M =
[  80  -58  -10  471  187 -377  502   15   91 -363 -800  705   -3 -328
 -203 -996]
Which number is the entry just left of the smallest entry?
Answer: -203
Which number is the entry just left of -377?
Answer: 187
The smallest entry is -996
Which number is the entry just right of 705?
Answer: -3

Read these off the table that follows.
1) Report the fourth entry from the end, reading row by row.
2) Report the 1st entry in reading order.
3) Report the entry just left of the smallest entry.
4) Report the entry in the bottom-right corner.
5) Report the 2nd largest entry.
6) Report the bottom entry of the column that holds the smallest entry.
7) Report the third smallest entry.
8) Report the bottom-left entry.
[[ -2  -5   3   2  -2   0   4  -8   3]
 [  0  -8  -7 -47 -34  -6  -8 -28  10]
 [ 15   5  -7 -20 -20  -2  -1 -16   6]
 [ 14  10 -12 -13  -7   5  -9 -13   4]
 [-16  -6   0  18  20  -2  -4  14 -12]
 [-14 -13  10  -3   1  -4   3  -6  -1]
 [ -4 -13 -18 -25 -19 -11 -13 -17  -6]
 [ -1  -5  10 -10  -8  -2   1  -9   6]]
1) -2
2) -2
3) -7
4) 6
5) 18
6) -10
7) -28
8) -1

4	6	22	-15	0	16	24	37	-34	-2	-10	12	6	-31
What is the entry just left of the largest entry?
A: 24
The entry just left of 24 is 16
The entry just right of -15: 0
The entry just left of -10 -> -2

[  9   0   7 -33 -13 -10  15  50  18 -22  20 -31  -9  22]
The smallest entry -> -33
The 5th entry from the end: -22
The last entry: 22
The first entry from the left is 9
Give the entry just left of the largest entry.
Answer: 15

W = 0.75	0.76	-0.53	-1.64	0.62	-0.38	0.48	1.71	0.04	-0.15	-0.37
Report the 3rd entry from the left.
-0.53
Report the first entry from the right.
-0.37
The second entry from the right -> -0.15
Report the first entry from the left.
0.75
Report the entry just right of the smallest entry.
0.62
The 3rd entry from the right -> 0.04
Report the 4th entry.
-1.64

Read these off the matrix that follows.
1) Find the entry just left of the smallest entry.
2) Find the entry just right of -0.061.
3) Find the smallest entry.
array([[ 0.184,  0.179, -0.038,  0.031,  0.158, -0.165,  0.188, -0.007,
         0.259,  0.072, -0.075,  0.125],
       [-0.067,  0.036,  0.118, -0.109, -0.001,  0.075,  0.187, -0.003,
        -0.088,  0.018,  0.079,  0.016],
       [-0.073,  0.150,  0.184, -0.055, -0.117,  0.129, -0.015,  0.009,
        -0.040, -0.039, -0.072,  0.033],
       [-0.068,  0.101,  0.112,  0.089,  0.189, -0.011,  0.052,  0.007,
         0.045,  0.139,  0.074, -0.185],
       [ 0.255,  0.028, -0.119,  0.156,  0.065,  0.191, -0.034, -0.008,
         0.012, -0.020,  0.035, -0.024],
       [-0.045,  0.069, -0.016,  0.138,  0.167, -0.024,  0.187,  0.056,
        -0.086,  0.042,  0.073,  0.039],
       [-0.097,  0.081,  0.134,  0.112, -0.011,  0.004,  0.003,  0.103,
         0.014, -0.013,  0.099,  0.013],
       [ 0.144,  0.018,  0.105,  0.160,  0.093,  0.024,  0.088,  0.120,
        -0.122,  0.106,  0.031,  0.248],
       [-0.106,  0.142,  0.027, -0.061, -0.006,  0.134, -0.060,  0.013,
         0.180, -0.006,  0.180, -0.121]])
1) 0.074
2) -0.006
3) -0.185

A =
[[ -5  38  13  -5  -1]
 [  2  -7  13  40  14]
 [ -2 -14 -18  22  -2]
 [ 11 -24  -9  32  11]
 [ -5 -12  -3 -38 -12]
 [-16  18  18  24   2]
 [ -8 -19  -4 -32 -12]
 [ 10 -24 -10  32  10]
 [ -2 -15 -18  22  -2]
 [ -3  -8  -3 -42 -11]
 [-16  29  18   9  -2]
 [  6   0 -11 -39  -9]
 [  7  38   8  -1   5]
 [-16  26  18  17   0]
 [ 11  13  -4 -39  -4]]
Which number is the 3rd entry on the main diagonal?
A: -18
The entry in the top-left corner -> -5
The minimum: -42
Which number is the entry just right of the largest entry?
A: 14
The top-right entry -> -1
The bottom entry of the column that holds the smallest entry is -39
The entry at the centre is -10
The bottom-right entry: -4
Which number is the third entry in reading order?
A: 13
The entry directly above 40: -5
Which number is the entry just left of the largest entry?
A: 13
The entry directly above 5: -9
The entry just left of the centre entry: -24
The third entry from the end, reading row by row: -4
The entry just left of the smallest entry is -3
Which number is the entry directly below the smallest entry?
A: 9
The first entry in the row that holds the smallest entry is -3
The largest entry in the first row: 38
The entry just right of -42: -11
Which number is the 2nd entry on the main diagonal?
A: -7
The entry directly below -38 is 24
Which number is the entry just right of -38?
A: -12
The entry directly below 14 -> -2
Which number is the fifth-last entry, reading row by row?
A: 11
Which number is the entry directly above the centre entry?
A: -4
Which number is the entry just right of -10?
A: 32

6513,1615,4754,6693,8341,3156
5496,9107,6093,9492,7592,7722
6454,6382,9482,7322,5836,9651
8887,8947,4883,7309,2708,8395
8135,7537,7756,8673,7709,5832
8317,6818,5062,7655,4575,8723
5555,6115,9390,7569,6528,8896
4909,6278,7452,9281,8110,7729
7399,4067,9326,6814,9710,7503
Give the 2nd largest entry.
9651
Give the entry directly above 5496.
6513
Give the entry directly below 4754.
6093
Give the entry just right of 6454.
6382
Give the entry just right of the largest entry.
7503
The smallest entry -> 1615
The smallest entry in the last column is 3156
The 4th-last entry, reading row by row -> 9326
The bottom-left entry -> 7399
The second entry from the end, reading row by row -> 9710
The top entry of the column that holds the largest entry: 8341
Give the 5th entry from the end, reading row by row.
4067
The entry just right of 4754 -> 6693
Give the 3rd entry from the end, reading row by row.
6814
Give the third largest entry.
9492
The 3rd entry in reading order -> 4754
Give the entry just right of 5555.
6115
The entry just left of 9281: 7452
